Below is a small trained network, with its code and all its weights. Each question gives an input and a target symbol and asks what happens when units are switched off, that is, made to give their printed mean instead of their output.

import numpy as np


def w(rows, s, z=0):
    codes = np.array(rows[::2]) - 128.0
    scale = np.full(codes.shape[1], s)
    scale[-1] = z or s
    return codes * scale


def f(y):
    return np.maximum(y, 0)


def softmax(a):
    e = np.exp(a - a.max(-1, keepdims=True))
    return e / e.sum(-1, keepdims=True)


def log_softmax(a):
    a = a - a.max(-1, keepdims=True)
    return a - np.log(np.exp(a).sum(-1, keepdims=True))


def net(x, mask):
    ids = ['αγδεζθμξπτψ'.index(c) for c in x.split()]
    T = len(ids)
    res = E[ids] + P[:T]
    u = 0
    for l in range(3):
        r = res
        for j in range(2):
            rows = slice(3 * j, 3 * j + 3)
            q, k, v = (r @ M[l][rows].T for M in (Q, K, V))
            z = softmax(np.where(np.tri(T) > 0, q @ k.T / 3**0.5, -1e9)) @ v
            o = O[l][rows]
            res = res + np.where(mask[u + j], z, o[:, -1]) @ o[:, :-1]
        u += 2
        y = f(res @ A[l][:, :-1].T + A[l][:, -1])
        res = res + np.where(mask[u : u + 8], y, B[l][:, -1]) @ B[l][:, :-1]
        u += 8
    return log_softmax(res[-1] @ U[:, :-1].T + U[:, -1])


Q, K, V, O, A, B = {}, {}, {}, {}, {}, {}
E = w([
[135,187,58],'α',
[66,178,41],'γ',
[197,64,88],'δ',
[141,175,73],'ε',
[167,238,102],'ζ',
[108,77,142],'θ',
[202,73,61],'μ',
[114,72,153],'ξ',
[250,142,131],'π',
[61,75,141],'τ',
[97,188,174],'ψ',
],0.014)
P = w([
[137,127,219],'0',
[124,146,184],'1',
[116,165,160],'2',
[106,178,128],'3',
[97,183,105],'4',
[92,189,88],'5',
[87,196,62],'6',
[79,201,47],'7',
[68,204,25],'8',
[65,199,9],'9',
[58,192,2],'10',
],0.0051)
Q[0] = w([
[135,100,68],'0.h0',
[52,61,188],'0.h0',
[138,140,111],'0.h0',
[200,80,2],'0.h1',
[211,46,71],'0.h1',
[50,127,75],'0.h1',
],0.01)
K[0] = w([
[94,137,172],'0.h0',
[139,120,206],'0.h0',
[122,122,130],'0.h0',
[216,103,101],'0.h1',
[254,140,130],'0.h1',
[99,140,63],'0.h1',
],0.016)
V[0] = w([
[188,92,171],'0.h0',
[100,99,148],'0.h0',
[113,101,107],'0.h0',
[254,3,153],'0.h1',
[173,212,107],'0.h1',
[106,112,104],'0.h1',
],0.0038)
O[0] = w([
[20,197,167,35],'0.h0',
[119,141,90,74],'0.h0',
[131,103,50,114],'0.h0',
[238,132,172,98],'0.h1',
[73,252,75,254],'0.h1',
[85,129,153,121],'0.h1',
],0.0028,0.00055)
A[0] = w([
[114,210,244,149],'0.n0',
[40,27,139,130],'0.n1',
[218,20,236,8],'0.n2',
[95,83,191,113],'0.n3',
[26,18,51,141],'0.n4',
[46,76,109,122],'0.n5',
[125,187,174,5],'0.n6',
[235,155,2,158],'0.n7',
],0.0083,0.018)
B[0] = w([
[124,104,81,170],'0.n0',
[140,146,159,170],'0.n1',
[223,126,227,128],'0.n2',
[114,141,91,136],'0.n3',
[131,144,167,199],'0.n4',
[123,137,153,159],'0.n5',
[250,198,171,128],'0.n6',
[139,144,164,254],'0.n7',
],0.021,0.0092)
Q[1] = w([
[90,40,137],'1.h0',
[160,254,122],'1.h0',
[93,133,36],'1.h0',
[104,109,142],'1.h1',
[94,130,101],'1.h1',
[109,113,100],'1.h1',
],0.015)
K[1] = w([
[162,25,62],'1.h0',
[76,246,194],'1.h0',
[142,208,28],'1.h0',
[105,75,107],'1.h1',
[77,147,160],'1.h1',
[127,90,153],'1.h1',
],0.012)
V[1] = w([
[111,162,179],'1.h0',
[143,160,210],'1.h0',
[140,254,144],'1.h0',
[116,72,154],'1.h1',
[142,105,28],'1.h1',
[78,165,137],'1.h1',
],0.0075)
O[1] = w([
[169,183,141,226],'1.h0',
[198,179,136,254],'1.h0',
[121,192,51,227],'1.h0',
[92,92,149,105],'1.h1',
[253,113,141,48],'1.h1',
[104,104,111,135],'1.h1',
],0.0059,0.0082)
A[1] = w([
[168,98,153,114],'1.n0',
[118,169,78,109],'1.n1',
[90,138,126,127],'1.n2',
[64,96,82,157],'1.n3',
[115,55,152,91],'1.n4',
[167,27,151,93],'1.n5',
[196,15,34,4],'1.n6',
[120,6,162,75],'1.n7',
],0.016,0.017)
B[1] = w([
[81,146,66,169],'1.n0',
[133,159,110,254],'1.n1',
[92,118,119,198],'1.n2',
[73,101,77,191],'1.n3',
[117,107,59,129],'1.n4',
[21,149,102,131],'1.n5',
[233,2,51,128],'1.n6',
[103,40,1,130],'1.n7',
],0.016,0.005)
Q[2] = w([
[155,35,35],'2.h0',
[167,121,151],'2.h0',
[218,128,136],'2.h0',
[9,91,108],'2.h1',
[166,67,195],'2.h1',
[109,175,107],'2.h1',
],0.012)
K[2] = w([
[117,1,135],'2.h0',
[151,48,73],'2.h0',
[118,105,56],'2.h0',
[94,66,59],'2.h1',
[215,68,96],'2.h1',
[74,174,196],'2.h1',
],0.0098)
V[2] = w([
[160,70,195],'2.h0',
[96,89,65],'2.h0',
[154,175,239],'2.h0',
[190,57,72],'2.h1',
[139,132,24],'2.h1',
[98,175,255],'2.h1',
],0.0087)
O[2] = w([
[180,72,102,10],'2.h0',
[167,213,103,81],'2.h0',
[165,16,200,176],'2.h0',
[126,245,205,8],'2.h1',
[26,212,141,118],'2.h1',
[180,2,101,209],'2.h1',
],0.007,0.013)
A[2] = w([
[179,200,181,179],'2.n0',
[165,146,245,129],'2.n1',
[177,102,204,116],'2.n2',
[140,115,33,113],'2.n3',
[159,119,21,137],'2.n4',
[47,75,163,101],'2.n5',
[39,152,102,6],'2.n6',
[210,154,79,99],'2.n7',
],0.011,0.014)
B[2] = w([
[223,83,53,212],'2.n0',
[237,147,131,190],'2.n1',
[61,176,76,239],'2.n2',
[91,163,204,212],'2.n3',
[48,149,208,246],'2.n4',
[143,216,87,251],'2.n5',
[254,85,206,253],'2.n6',
[152,148,226,216],'2.n7',
],0.0093,0.0082)
U = w([
[122,148,74,218],'α',
[128,129,118,132],'γ',
[6,167,112,217],'δ',
[100,76,78,206],'ε',
[126,133,120,121],'ζ',
[106,169,71,167],'θ',
[161,122,120,138],'μ',
[150,135,128,84],'ξ',
[243,93,140,2],'π',
[136,78,205,92],'τ',
[158,208,134,37],'ψ',
],0.014,0.008)

Each question gives the input, a string of symbols that net reads in full, and the target symbol t.
The units are the heads (3 rows each of Q, K, V and O) and the neurons (one row each of A and B). Each row of codes is followed by its name. A weight is (code - 128) times the scale printed after its matrix; where a second scale follows, it is the last column's (O, A, B and U).
mask holds one flag per unit, layer by layer, with each layer's heads first. A switched-off unit (its flag False) gives its mean, the last column of its rows in O or B, instead of its output. The means were averaged over made-up inputs and are rounded, as every weight is.
A unit's drop is (log p(t) with every unit on - log p(t) with that unit switched off) / (log p(t) with every unit on - log p(t) with every unit switched off).
The circuit of an input: a set's keep is (log p(t) with only the set's units on - log p(t) with every unit switched off) / (log p(t) with every unit on - log p(t) with every unit switched off). Starting from the 12 units with the biggest drops (on a tie, the unit counted first), units are removed one at a time, each time the one whose removal leaves the highest keep (on an exact tie, the one counted first), for as long as the keep stays at least 0.8.
circuit, biggest first: the units of the circuit, biggest drop first
most important unit: the unit with the biggest drop
k most important neurons: the k neurons with the biggest drops, biggest first
k most important neurons of layer l: the k neurons of layer l with the biggest drops, biggest first
which heads matter: for each layer, one digit per head in row order, 1 if its drop is at least 0.15 and else 0, layers parted by /
input ε ε γ τ θ μ μ θ ζ, target τ: 4 most important neurons => (0.n4 0.n1 0.n5 1.n3)
input π δ α ψ δ π τ μ, target τ: 3 most important neurons => (0.n1 0.n4 0.n5)
input ψ π τ, target π: circuit, biggest first => (2.h1 2.n4)
input τ μ γ δ π ε, target δ: which heads matter => 00 / 10 / 01
input τ γ τ, target δ: 2 most important neurons => (0.n7 2.n6)
input τ ψ τ, target ε: circuit, biggest first => (2.n6 2.h1)
input ψ θ ξ, target π: which heads matter => 00 / 01 / 11
input α ψ π μ ξ ψ τ τ α τ ξ, target ε: which heads matter => 01 / 10 / 01
input γ μ τ, target δ: 3 most important neurons => (0.n7 2.n6 0.n3)
input δ γ ζ θ τ γ δ α, target δ: 2 most important neurons of layer 0 => (0.n4 0.n7)
input τ τ τ γ θ τ μ τ δ, target τ: which heads matter => 01 / 00 / 01
input γ ψ ζ ε, target δ: circuit, biggest first => (0.n4 2.n6 2.n4)
input π δ ψ δ τ ζ γ ψ ε δ, target ψ: 3 most important neurons => (0.n7 1.n3 0.n4)
input τ γ δ ψ π τ γ ε τ μ π, target τ: 2 most important neurons of layer 2 => (2.n4 2.n7)
input ψ π τ ψ ψ τ ξ ξ, target π: most important unit => 0.n0
input α π γ ψ δ τ ψ α, target τ: 3 most important neurons => (0.n4 0.n1 0.n5)
input δ δ θ π τ ψ μ, target ψ: which heads matter => 00 / 00 / 10
input μ τ ξ π, target τ: 4 most important neurons => (1.n0 0.n1 0.n4 0.n5)
input ψ ψ δ θ γ, target δ: 2 most important neurons of layer 0 => (0.n4 0.n0)
input π γ γ ψ θ, target δ: 4 most important neurons => (0.n7 2.n6 2.n0 2.n7)
input ζ α ε τ μ, target τ: most important neuron => (1.n0)
input τ ε ψ γ γ μ π τ ε θ θ, target ε: 2 most important neurons => (0.n4 2.n6)
input τ α ψ ψ ψ ψ ζ δ θ, target π: which heads matter => 00 / 11 / 01
input τ τ ζ γ μ ε π α ψ μ, target ψ: 3 most important neurons => (0.n7 0.n1 0.n5)
input τ μ ζ ψ δ π δ π μ, target π: 2 most important neurons of layer 1 => (1.n3 1.n2)
input γ π δ δ τ ξ μ τ τ τ θ, target ε: 2 most important neurons => (0.n7 2.n6)
input τ δ ε ξ ψ π, target ψ: 3 most important neurons => (0.n7 0.n4 0.n0)
input τ γ δ, target τ: 3 most important neurons => (1.n0 0.n4 0.n1)
input δ ψ α, target θ: 2 most important neurons => (2.n6 0.n4)
input τ δ τ, target ε: 3 most important neurons of layer 2 => (2.n6 2.n2 2.n7)
